Here is a tiny trained network, its code and every weight. The questions are about switching its units off for an input and a class, where a switched-off unit gives its printed mean instead of its output.

import numpy as np


def w(rows, s, z=0):
    codes = np.array(rows[::2]) - 128.0
    scale = np.full(codes.shape[1], s)
    scale[-1] = z or s
    return codes * scale


def f(y):
    return y / 2 * (1 + np.tanh(0.7978845608 * (y + 0.044715 * y**3)))


def log_softmax(a):
    a = a - a.max(-1, keepdims=True)
    return a - np.log(np.exp(a).sum(-1, keepdims=True))


def net(x, mask):
    res = np.array(x, float).reshape(1, 7) / 4 @ E
    y = f(res @ A[0][:, :-1].T + A[0][:, -1])
    res = res + np.where(mask, y, B[0][:, -1]) @ B[0][:, :-1]
    return log_softmax(res[-1] @ U[:, :-1].T + U[:, -1])


A, B = {}, {}
E = w([
[173,156,126,174,131,107,116,63,78],'x0',
[203,142,173,112,165,100,155,63,128],'x1',
[118,162,89,117,142,48,197,195,181],'x2',
[125,103,146,117,255,184,120,161,155],'x3',
[91,183,160,39,99,98,88,163,137],'x4',
[183,77,91,186,108,101,87,224,222],'x5',
[138,87,69,119,157,155,153,129,168],'x6',
],0.0094)
A[0] = w([
[87,165,137,93,133,135,135,72,98,92],'neuron 0',
[179,93,92,219,155,125,181,85,93,100],'neuron 1',
[82,204,136,58,174,169,180,2,18,192],'neuron 2',
[84,89,95,93,143,156,125,151,151,98],'neuron 3',
[30,90,94,85,136,167,192,225,154,197],'neuron 4',
[156,105,43,189,170,116,179,170,189,164],'neuron 5',
[60,196,98,135,46,73,118,176,90,242],'neuron 6',
[134,103,87,182,128,101,136,154,188,96],'neuron 7',
[40,96,79,76,158,149,136,214,180,170],'neuron 8',
[143,122,148,158,133,103,164,60,86,202],'neuron 9',
[138,80,122,172,27,145,104,125,100,90],'neuron 10',
[130,95,165,106,125,142,87,179,189,40],'neuron 11',
[137,123,106,201,121,109,174,48,76,255],'neuron 12',
[140,97,70,187,10,144,138,79,112,91],'neuron 13',
[46,203,59,148,51,75,89,163,129,163],'neuron 14',
[114,172,155,58,98,85,169,122,151,110],'neuron 15',
[129,62,133,163,147,183,74,128,124,99],'neuron 16',
[157,186,107,53,102,49,200,143,164,176],'neuron 17',
[159,99,51,153,189,140,172,160,210,184],'neuron 18',
[125,142,160,95,161,139,93,154,135,30],'neuron 19',
],0.0088,0.0037)
B[0] = w([
[104,151,116,116,151,156,110,83,133,165],'neuron 0',
[121,173,127,175,137,137,155,121,97,173],'neuron 1',
[2,148,155,109,142,182,106,28,106,248],'neuron 2',
[114,141,133,152,120,116,168,119,133,155],'neuron 3',
[99,159,147,177,104,99,187,117,102,208],'neuron 4',
[167,115,88,150,186,152,57,120,151,197],'neuron 5',
[165,124,90,155,150,91,137,173,161,200],'neuron 6',
[125,125,102,119,155,146,85,115,128,169],'neuron 7',
[112,172,142,163,123,119,186,148,110,206],'neuron 8',
[108,161,119,146,139,160,134,93,95,169],'neuron 9',
[82,122,125,101,136,113,119,114,160,164],'neuron 10',
[138,141,113,164,140,145,137,102,98,154],'neuron 11',
[127,155,95,163,160,152,131,86,110,186],'neuron 12',
[108,77,111,82,161,141,73,114,182,177],'neuron 13',
[157,126,114,166,124,83,145,169,148,193],'neuron 14',
[72,147,156,139,109,115,169,140,112,160],'neuron 15',
[107,136,144,139,91,113,155,130,122,163],'neuron 16',
[128,100,150,126,85,72,182,178,150,182],'neuron 17',
[161,116,62,154,173,122,90,121,157,200],'neuron 18',
[158,117,130,132,124,144,91,121,109,136],'neuron 19',
],0.012,0.016)
U = w([
[253,75,217,90,75,169,109,196,52,5],'0',
[96,92,140,23,151,204,20,74,149,100],'1',
[125,87,182,122,29,32,219,237,191,124],'2',
[98,205,175,228,106,159,199,96,31,190],'3',
[219,88,57,224,158,102,100,209,196,182],'4',
],0.0075,0.0029)

Each question gives the input, the list of numbers given to net, and the class t.
The units are the neurons (one row each of A and B). Each row of codes is followed by its name. A weight is (code - 128) times the scale printed after its matrix; where a second scale follows, it is the last column's (A, B and U).
mask holds one flag per neuron, in row order. A switched-off neuron (its flag False) gives its mean, the last column of its row in B, instead of its output. The means were averaged over made-up inputs and are rounded, as every weight is.
A unit's drop is (log p(t) with every unit on - log p(t) with that unit switched off) / (log p(t) with every unit on - log p(t) with every unit switched off).
The circuit of an input: a set's keep is (log p(t) with only the set's units on - log p(t) with every unit switched off) / (log p(t) with every unit on - log p(t) with every unit switched off). Starting from the 12 units with the biggest drops (on a tie, the unit counted first), units are removed one at a time, each time the one whose removal leaves the highest keep (on an exact tie, the one counted first), for as long as the keep stays at least 0.8.
units of the circuit, in order: the units of the circuit, biggest drop first
top k neurons: the k neurons with the biggest drops, biggest first
drop of u: that unit's drop, to one decimal
input [4,-8,-1,-7,-6,-3,8], class 1: units of the circuit, in order : (neuron 13)
input [8,7,-7,-2,6,4,2], class 1: units of the circuit, in order : (neuron 4; neuron 8)
input [-7,3,-5,6,8,7,2], class 3: top 4 neurons : (neuron 8; neuron 4; neuron 11; neuron 6)
input [3,7,-5,8,2,-4,6], class 1: top 3 neurons : (neuron 4; neuron 8; neuron 2)
input [0,2,-4,-2,1,7,-8], class 4: top 3 neurons : (neuron 2; neuron 17; neuron 4)
input [1,-6,-7,1,-4,-1,-7], class 1: units of the circuit, in order : (neuron 4; neuron 8)
input [-8,4,-1,-7,-1,1,7], class 4: top 2 neurons : (neuron 2; neuron 16)
input [-2,-4,-6,5,-6,0,6], class 4: top 4 neurons : (neuron 2; neuron 18; neuron 5; neuron 9)
input [-6,-8,1,1,6,2,2], class 2: top 2 neurons : (neuron 2; neuron 14)
input [-8,-4,5,4,-7,-1,-2], class 4: top 3 neurons : (neuron 2; neuron 18; neuron 5)
input [1,-7,0,-8,-2,-6,-8], class 1: top 2 neurons : (neuron 13; neuron 4)
input [-1,8,-4,3,8,3,-7], class 1: top 4 neurons : (neuron 4; neuron 8; neuron 14; neuron 1)
input [2,0,8,2,4,-5,5], class 2: top 2 neurons : (neuron 17; neuron 12)
input [-5,-5,5,8,8,3,3], class 3: units of the circuit, in order : (neuron 4)
input [-6,-7,-2,-6,-8,-8,-3], class 1: top 2 neurons : (neuron 13; neuron 8)
input [-3,-2,6,2,-2,1,-2], class 4: drop of neuron 2 : 0.1
input [-2,-8,-4,-8,-3,-1,6], class 4: drop of neuron 2 : 0.4
input [3,-8,2,-4,4,3,-2], class 2: drop of neuron 18 : 0.2
